Below is a small trained network, with its code and all its weights. Each question gives an input and a class and asks what happens when units are switched off, that is, made to give their printed mean instead of their output.

import numpy as np


def w(rows, s, z=0):
    codes = np.array(rows[::2]) - 128.0
    scale = np.full(codes.shape[1], s)
    scale[-1] = z or s
    return codes * scale


def f(y):
    return y / 2 * (1 + np.tanh(0.7978845608 * (y + 0.044715 * y**3)))


def log_softmax(a):
    a = a - a.max(-1, keepdims=True)
    return a - np.log(np.exp(a).sum(-1, keepdims=True))


def net(x, mask):
    res = np.array(x, float).reshape(1, 7) / 4 @ E
    y = f(res @ A[0][:, :-1].T + A[0][:, -1])
    res = res + np.where(mask, y, B[0][:, -1]) @ B[0][:, :-1]
    return log_softmax(res[-1] @ U[:, :-1].T + U[:, -1])


A, B = {}, {}
E = w([
[183,131,90,116,106,55,183,95,114,145],'x0',
[164,2,84,136,52,196,201,89,128,59],'x1',
[228,165,152,199,103,67,173,173,128,99],'x2',
[57,158,54,158,97,199,5,68,140,86],'x3',
[123,183,132,152,32,166,74,154,111,49],'x4',
[117,77,137,59,168,100,119,90,110,188],'x5',
[162,137,214,212,196,194,153,146,172,148],'x6',
],0.0064)
A[0] = w([
[114,161,175,189,177,199,76,117,125,136,228],'N0',
[95,113,133,100,45,183,98,109,117,106,96],'N1',
[143,102,127,68,204,43,75,120,103,192,103],'N2',
[56,131,38,67,51,146,12,103,124,99,175],'N3',
[179,75,80,132,110,96,152,67,133,136,104],'N4',
[84,158,185,39,180,112,140,143,115,176,160],'N5',
[109,103,175,83,97,150,203,151,109,96,253],'N6',
[160,51,53,128,151,90,80,94,113,129,198],'N7',
[196,197,185,177,118,7,137,181,131,118,166],'N8',
[131,39,137,70,139,119,207,146,128,125,43],'N9',
],0.012,0.0033)
B[0] = w([
[151,168,126,167,228,172,97,125,135,176,185],'N0',
[146,171,137,106,56,133,120,157,151,67,179],'N1',
[120,148,175,147,117,5,148,128,170,139,189],'N2',
[68,238,78,137,81,162,104,105,58,50,250],'N3',
[142,75,130,145,144,197,169,120,109,166,161],'N4',
[102,82,150,77,160,72,77,154,175,135,187],'N5',
[139,63,123,204,12,151,64,161,150,158,167],'N6',
[128,78,150,219,80,140,90,179,190,160,169],'N7',
[165,211,141,171,38,69,119,96,147,82,212],'N8',
[109,91,66,100,58,110,222,85,64,127,165],'N9',
],0.014,0.017)
U = w([
[133,160,97,115,208,129,145,67,73,171,1],'0',
[144,3,122,134,107,131,207,151,150,190,122],'1',
[59,149,93,132,198,194,80,127,114,126,115],'2',
[166,189,102,187,61,136,138,90,92,46,203],'3',
[96,137,140,27,146,103,112,151,105,93,51],'4',
[131,107,122,28,181,142,207,120,97,100,9],'5',
[103,148,168,129,154,7,123,97,194,176,107],'6',
[183,123,171,189,210,193,109,151,195,188,145],'7',
],0.0067,0.0034)

Each question gives the input, the list of numbers given to net, and the class t.
The units are the neurons (one row each of A and B). Each row of codes is followed by its name. A weight is (code - 128) times the scale printed after its matrix; where a second scale follows, it is the last column's (A, B and U).
mask holds one flag per neuron, in row order. A switched-off neuron (its flag False) gives its mean, the last column of its row in B, instead of its output. The means were averaged over made-up inputs and are rounded, as every weight is.
A unit's drop is (log p(t) with every unit on - log p(t) with that unit switched off) / (log p(t) with every unit on - log p(t) with every unit switched off).
The circuit of an input: a set's keep is (log p(t) with only the set's units on - log p(t) with every unit switched off) / (log p(t) with every unit on - log p(t) with every unit switched off). Starting from all 10 units, units are removed one at a time, each time the one whose removal leaves the highest keep (on an exact tie, the one counted first), for as long as the keep stays at least 0.8.
units of the circuit, in order: the units of the circuit, biggest drop first
most important unit: the unit with the biggest drop
k most important neurons: the k neurons with the biggest drops, biggest first
drop when u is switched off: that unit's drop, to one decimal
input [-1,2,-2,4,-6,0,2], class 7: units of the circuit, in order => N3; N8
input [6,-4,2,1,3,6,8], class 6: most important unit => N3
input [-5,-6,-4,3,-1,6,-4], class 6: 2 most important neurons => N2; N5
input [7,5,6,7,2,5,5], class 7: 3 most important neurons => N3; N9; N8
input [-7,-3,-2,-3,3,-4,0], class 7: units of the circuit, in order => N3; N0
input [3,2,-1,-6,-7,-3,8], class 1: units of the circuit, in order => N3; N9
input [7,0,0,2,-5,8,0], class 1: units of the circuit, in order => N4; N3
input [-6,2,0,-5,-1,0,-6], class 1: units of the circuit, in order => N3; N8
input [1,-7,-4,5,-8,-4,8], class 7: 2 most important neurons => N0; N3
input [-6,-1,4,2,-6,-1,-7], class 6: 3 most important neurons => N8; N1; N9
input [-8,-3,-4,-2,-3,5,8], class 7: 4 most important neurons => N0; N8; N3; N9
input [5,-8,6,-3,8,6,-1], class 6: 2 most important neurons => N3; N2
input [-4,6,-3,0,5,-2,8], class 7: 2 most important neurons => N3; N0
input [-6,6,-2,2,-4,-1,4], class 7: most important neuron => N3
input [3,-1,2,-3,-5,6,-3], class 6: 2 most important neurons => N2; N5
input [-4,7,2,2,-1,-3,5], class 7: 2 most important neurons => N3; N8
input [6,0,-8,-6,5,1,-1], class 1: drop when N8 is switched off => 0.1
input [-4,5,5,-2,1,7,-1], class 1: drop when N3 is switched off => 0.3
input [6,-7,-3,-5,7,4,8], class 6: drop when N9 is switched off => 0.0
input [2,-1,3,4,-7,3,-8], class 6: units of the circuit, in order => N2
